[[126 132 128 133 113 118 155 135 139 139]
 [126 123 121 134 121 120 121 138 128 129]
 [120 129 123 132 121 123 128 141 121 137]
 [127 131 129 132 117 117 150 133 140 136]
 [126 122 126 124 135 133 115 124 120 124]
 [130 126 130 124 142 136 105 121 118 118]
 [136 124 130 132 126 121 123 132 137 122]
 [125 138 130 127 125 129 149 125 134 138]]
|
[[125 138 130 127 125 129 149 125 134 138]
 [126 132 128 133 113 118 155 135 139 139]
 [127 131 129 132 117 117 150 133 140 136]
 [120 129 123 132 121 123 128 141 121 137]
 [130 126 130 124 142 136 105 121 118 118]
 [136 124 130 132 126 121 123 132 137 122]
 [126 123 121 134 121 120 121 138 128 129]
 [126 122 126 124 135 133 115 124 120 124]]

[[131 109 129]
 [144 130 110]
 [126 120 123]
 [144 138 123]
 [139 102 123]
 [112 142 144]
 [141 104 120]
 [117 128 118]
 [153 131 108]
 [132 127 120]
 [141 110 119]]
|
[[112 142 144]
 [144 138 123]
 [153 131 108]
 [144 130 110]
 [117 128 118]
 [132 127 120]
 [126 120 123]
 [141 110 119]
 [131 109 129]
 [141 104 120]
 [139 102 123]]

[[137 133 146 135]
 [136 128 152 140]
 [135 140 132 125]]
|
[[135 140 132 125]
 [137 133 146 135]
 [136 128 152 140]]

[[133 117]
 [128 123]
 [148 104]
 [145 107]]
|
[[128 123]
 [133 117]
 [145 107]
 [148 104]]

[[118 123 120 135 147 130 125 117 125 128]
 [120 134 123 141 130 144 134 126 127 142]
 [126 119 126 122 136 115 121 123 124 116]
 [110 120 112 147 113 146 125 112 125 141]
 [145 130 141 107 120 109 131 146 129 116]
 [107 127 111 155 128 157 130 113 126 149]]
|
[[120 134 123 141 130 144 134 126 127 142]
 [145 130 141 107 120 109 131 146 129 116]
 [107 127 111 155 128 157 130 113 126 149]
 [118 123 120 135 147 130 125 117 125 128]
 [110 120 112 147 113 146 125 112 125 141]
 [126 119 126 122 136 115 121 123 124 116]]

[[136 152 114 114 122]
 [124 127 132 145 134]
 [130 108 127 129 107]
 [117 114 145 151 117]]
|
[[136 152 114 114 122]
 [124 127 132 145 134]
 [117 114 145 151 117]
 [130 108 127 129 107]]
---
[[127 134 113 136 151 127 152]
 [151 138 152 138 129 123 118]
 [119 130 107 126 143 132 153]]
|
[[152 118 153]
 [127 123 132]
 [151 129 143]
 [136 138 126]
 [113 152 107]
 [134 138 130]
 [127 151 119]]

[[120 129 129 130 131 129 130 108 116 156 121 125 117 119]
 [130 128 130 122 132 132 124 134 125 115 124 137 122 139]
 [122 132 127 122 127 132 131 121 115 129 133 136 123 126]]
|
[[119 139 126]
 [117 122 123]
 [125 137 136]
 [121 124 133]
 [156 115 129]
 [116 125 115]
 [108 134 121]
 [130 124 131]
 [129 132 132]
 [131 132 127]
 [130 122 122]
 [129 130 127]
 [129 128 132]
 [120 130 122]]

[[121 154 137 124 141 126 152 123 144 123]
 [111 152 133 130 130 125 128 132 114 132]]
|
[[123 132]
 [144 114]
 [123 132]
 [152 128]
 [126 125]
 [141 130]
 [124 130]
 [137 133]
 [154 152]
 [121 111]]

[[130 108 126 138 121 112 144 128]
 [129 111 117 136 122 118 146 126]
 [130 105 124 137 121 117 145 126]
 [136 100 122 140 122 115 143 126]
 [135 106 128 143 121 114 141 130]
 [129 108 125 135 124 117 145 123]
 [124 106 116 136 121 113 145 126]
 [129 109 120 140 129 115 145 127]
 [128 109 119 139 122 114 142 129]
 [124 107 120 135 124 114 144 125]]
|
[[128 126 126 126 130 123 126 127 129 125]
 [144 146 145 143 141 145 145 145 142 144]
 [112 118 117 115 114 117 113 115 114 114]
 [121 122 121 122 121 124 121 129 122 124]
 [138 136 137 140 143 135 136 140 139 135]
 [126 117 124 122 128 125 116 120 119 120]
 [108 111 105 100 106 108 106 109 109 107]
 [130 129 130 136 135 129 124 129 128 124]]

[[127 129]
 [143 132]
 [123 102]
 [125 137]
 [127 132]
 [128 134]
 [123 134]
 [149 131]
 [125 136]
 [114 131]
 [127 131]]
|
[[129 132 102 137 132 134 134 131 136 131 131]
 [127 143 123 125 127 128 123 149 125 114 127]]

[[146 125 124 109 155]
 [132 127 129 126 133]]
|
[[155 133]
 [109 126]
 [124 129]
 [125 127]
 [146 132]]
---
[[119 134 107 114 140 120]
 [136 132 141 143 125 139]
 [134 117 140 138 125 138]]
|
[[138 125 138 140 117 134]
 [139 125 143 141 132 136]
 [120 140 114 107 134 119]]

[[136 110 115 126 142 110 149 138 132 117]
 [116 138 141 123 113 141 104 115 125 137]]
|
[[137 125 115 104 141 113 123 141 138 116]
 [117 132 138 149 110 142 126 115 110 136]]

[[124 122 127 120 129 118]
 [124 127 125 113 120 118]
 [124 130 119 128 124 130]
 [140 123 131 146 126 116]
 [120 128 130 104 141 134]
 [129 134 122 126 126 140]]
|
[[140 126 126 122 134 129]
 [134 141 104 130 128 120]
 [116 126 146 131 123 140]
 [130 124 128 119 130 124]
 [118 120 113 125 127 124]
 [118 129 120 127 122 124]]

[[126 127 123 134 131 128 130 123]
 [129 129 121 135 117 126 130 130]
 [126 132 123 127 126 131 131 137]
 [128 127 130 135 127 127 124 118]
 [129 128 121 130 125 127 127 127]
 [132 128 110 127 125 127 126 124]
 [126 128 137 134 123 128 128 130]
 [130 129 134 131 124 131 128 123]
 [130 127 126 137 123 129 129 125]
 [126 126 107 129 130 130 126 124]
 [128 127 112 128 126 128 130 121]
 [126 128 127 125 128 128 129 127]]
|
[[127 129 128 128 125 127 128 126]
 [121 130 128 126 128 112 127 128]
 [124 126 130 130 129 107 126 126]
 [125 129 129 123 137 126 127 130]
 [123 128 131 124 131 134 129 130]
 [130 128 128 123 134 137 128 126]
 [124 126 127 125 127 110 128 132]
 [127 127 127 125 130 121 128 129]
 [118 124 127 127 135 130 127 128]
 [137 131 131 126 127 123 132 126]
 [130 130 126 117 135 121 129 129]
 [123 130 128 131 134 123 127 126]]

[[142 111 132]
 [135 101 116]
 [110 143 130]
 [122 158 143]
 [115 131 116]
 [116 123 111]
 [144 110 131]
 [142 111 126]
 [137 139 143]
 [142 131 143]]
|
[[143 131 142]
 [143 139 137]
 [126 111 142]
 [131 110 144]
 [111 123 116]
 [116 131 115]
 [143 158 122]
 [130 143 110]
 [116 101 135]
 [132 111 142]]

[[118 124 121 133 120 133 111 140 135 150 140 127 128 146 138 130]
 [129 135 139 141 107 135 107 156 124 155 128 103 123 147 115 131]
 [136 111 102 121 134 130 121 113 146 109 125 129 129 120 131 133]
 [116 125 134 126 123 116 127 119 113 125 122 124 122 126 127 125]
 [121 116 112 131 114 121 122 144 131 133 128 118 128 130 130 142]
 [128 128 128 129 132 138 132 126 129 123 133 130 126 128 123 127]]
|
[[127 123 128 126 130 133 123 129 126 132 138 132 129 128 128 128]
 [142 130 130 128 118 128 133 131 144 122 121 114 131 112 116 121]
 [125 127 126 122 124 122 125 113 119 127 116 123 126 134 125 116]
 [133 131 120 129 129 125 109 146 113 121 130 134 121 102 111 136]
 [131 115 147 123 103 128 155 124 156 107 135 107 141 139 135 129]
 [130 138 146 128 127 140 150 135 140 111 133 120 133 121 124 118]]
